Below is a small trained network, with its code and all its weights. Each question gives an input and a target symbol and asks what happens when units are switched off, that is, made to give their printed mean instead of their output.

import numpy as np


def w(rows, s, z=0):
    codes = np.array(rows[::2]) - 128.0
    scale = np.full(codes.shape[1], s)
    scale[-1] = z or s
    return codes * scale


def norm(h):
    return h / np.sqrt((h * h).mean(-1, keepdims=True) + 1e-5)


def f(y):
    return y / 2 * (1 + np.tanh(0.7978845608 * (y + 0.044715 * y**3)))


def softmax(a):
    e = np.exp(a - a.max(-1, keepdims=True))
    return e / e.sum(-1, keepdims=True)


def log_softmax(a):
    a = a - a.max(-1, keepdims=True)
    return a - np.log(np.exp(a).sum(-1, keepdims=True))


def net(x, mask):
    ids = ['αηξπψω'.index(c) for c in x.split()]
    T = len(ids)
    res = E[ids] + P[:T]
    r = norm(res)
    for j in range(3):
        rows = slice(3 * j, 3 * j + 3)
        q, k, v = (r @ M[0][rows].T for M in (Q, K, V))
        z = softmax(np.where(np.tri(T) > 0, q @ k.T / 3**0.5, -1e9)) @ v
        o = O[0][rows]
        res = res + np.where(mask[j], z, o[:, -1]) @ o[:, :-1]
    y = f(norm(res) @ A[0][:, :-1].T + A[0][:, -1])
    res = res + np.where(mask[3:7], y, B[0][:, -1]) @ B[0][:, :-1]
    return log_softmax(norm(res)[-1] @ U[:, :-1].T + U[:, -1])


Q, K, V, O, A, B = {}, {}, {}, {}, {}, {}
E = w([
[230,96,151,191,203],'α',
[75,57,34,107,139],'η',
[255,151,200,236,233],'ξ',
[231,102,119,218,231],'π',
[101,156,150,77,118],'ψ',
[154,73,184,176,77],'ω',
],0.0085)
P = w([
[217,138,78,214,45],'0',
[203,57,112,162,186],'1',
[107,68,104,93,138],'2',
[63,92,123,108,165],'3',
[31,108,159,128,195],'4',
[30,126,184,147,223],'5',
[30,164,219,165,253],'6',
],0.0044)
Q[0] = w([
[106,201,71,178,80],'h1',
[255,135,66,56,34],'h1',
[130,148,109,137,33],'h1',
[117,50,116,136,151],'h2',
[152,65,74,148,87],'h2',
[85,149,119,220,111],'h2',
[203,56,229,145,245],'h3',
[149,140,170,82,87],'h3',
[24,217,169,32,106],'h3',
],0.0088)
K[0] = w([
[142,128,2,106,197],'h1',
[197,163,78,107,52],'h1',
[206,113,27,131,146],'h1',
[121,141,125,210,125],'h2',
[148,154,97,182,74],'h2',
[147,186,128,103,101],'h2',
[157,125,168,89,208],'h3',
[122,153,170,169,119],'h3',
[64,212,154,66,50],'h3',
],0.0095)
V[0] = w([
[95,44,66,188,83],'h1',
[172,85,131,200,146],'h1',
[82,32,221,149,73],'h1',
[197,74,142,144,35],'h2',
[118,49,173,182,151],'h2',
[113,103,214,48,149],'h2',
[139,157,254,70,144],'h3',
[157,92,97,102,196],'h3',
[133,137,146,137,159],'h3',
],0.0078)
O[0] = w([
[55,49,225,158,75,52],'h1',
[2,96,91,172,103,92],'h1',
[94,250,226,137,18,244],'h1',
[116,217,176,46,65,178],'h2',
[13,106,181,92,107,191],'h2',
[153,93,231,178,195,188],'h2',
[41,118,52,93,53,223],'h3',
[230,81,152,120,84,250],'h3',
[119,159,144,168,76,161],'h3',
],0.0059,0.0024)
A[0] = w([
[123,71,181,1,132,172],'n1',
[81,150,11,78,19,6],'n2',
[50,181,15,39,108,74],'n3',
[115,143,199,133,47,155],'n4',
],0.0083,0.0017)
B[0] = w([
[108,161,183,138,174,248],'n1',
[193,151,2,71,98,196],'n2',
[203,46,147,108,106,252],'n3',
[184,147,159,170,68,205],'n4',
],0.0094,0.0035)
U = w([
[194,99,87,166,64,254],'α',
[121,31,254,99,163,41],'η',
[11,197,87,140,207,202],'ξ',
[76,74,86,169,151,14],'π',
[190,162,123,25,217,162],'ψ',
[109,194,190,104,58,75],'ω',
],0.0078,0.0049)

Each question gives the input, a string of symbols that net reads in full, and the target symbol t.
The units are the heads (3 rows each of Q, K, V and O) and the neurons (one row each of A and B). Each row of codes is followed by its name. A weight is (code - 128) times the scale printed after its matrix; where a second scale follows, it is the last column's (O, A, B and U).
mask holds one flag per unit, heads first, then neurons. A switched-off unit (its flag False) gives its mean, the last column of its rows in O or B, instead of its output. The means were averaged over made-up inputs and are rounded, as every weight is.
A unit's drop is (log p(t) with every unit on - log p(t) with that unit switched off) / (log p(t) with every unit on - log p(t) with every unit switched off).
The circuit of an input: a set's keep is (log p(t) with only the set's units on - log p(t) with every unit switched off) / (log p(t) with every unit on - log p(t) with every unit switched off). Starting from all 7 units, units are removed one at a time, each time the one whose removal leaves the highest keep (on an exact tie, the one counted first), for as long as the keep stays at least 0.8.
circuit, biggest first: the units of the circuit, biggest drop first
k most important neurons: the k neurons with the biggest drops, biggest first
which heads matter: for each layer, one digit per head in row order, 1 if its drop is at least 0.15 and else 0, layers parted by /
drop of u: that unit's drop, to one decimal
input η α α ξ α, target ξ: which heads matter	110
input ψ ψ ψ ψ ψ ψ η, target ψ: which heads matter	100
input ω ψ α, target ω: which heads matter	010
input ξ ψ η η ω η, target ω: circuit, biggest first	(h1)
input ω ψ ξ η α ξ ξ, target ξ: which heads matter	100
input η ξ η ω, target ω: circuit, biggest first	(h2; n3)
input α ψ ψ ω η α, target ω: which heads matter	100
input π π α ξ ξ, target ξ: which heads matter	110
input ψ ψ ξ ψ π ψ η, target α: which heads matter	001
input ω η ξ, target ω: circuit, biggest first	(h2; h1)
input η α π ψ, target α: circuit, biggest first	(h3; n3)
input ψ η π ψ ω π, target ω: which heads matter	100
input ξ ψ π ψ, target η: which heads matter	011
input ξ α η ξ η, target η: circuit, biggest first	(h3)
input η α α ξ η η ψ, target α: circuit, biggest first	(h3; n3; n2)
input ξ η η, target η: circuit, biggest first	(h3; h1)
input ξ α π, target π: which heads matter	110
input ψ ψ η π ψ, target ξ: 3 most important neurons	(n3; n4; n2)
input η ξ ω ξ ξ, target ω: 2 most important neurons	(n4; n3)
input π ψ α ψ, target η: drop of h3	0.9
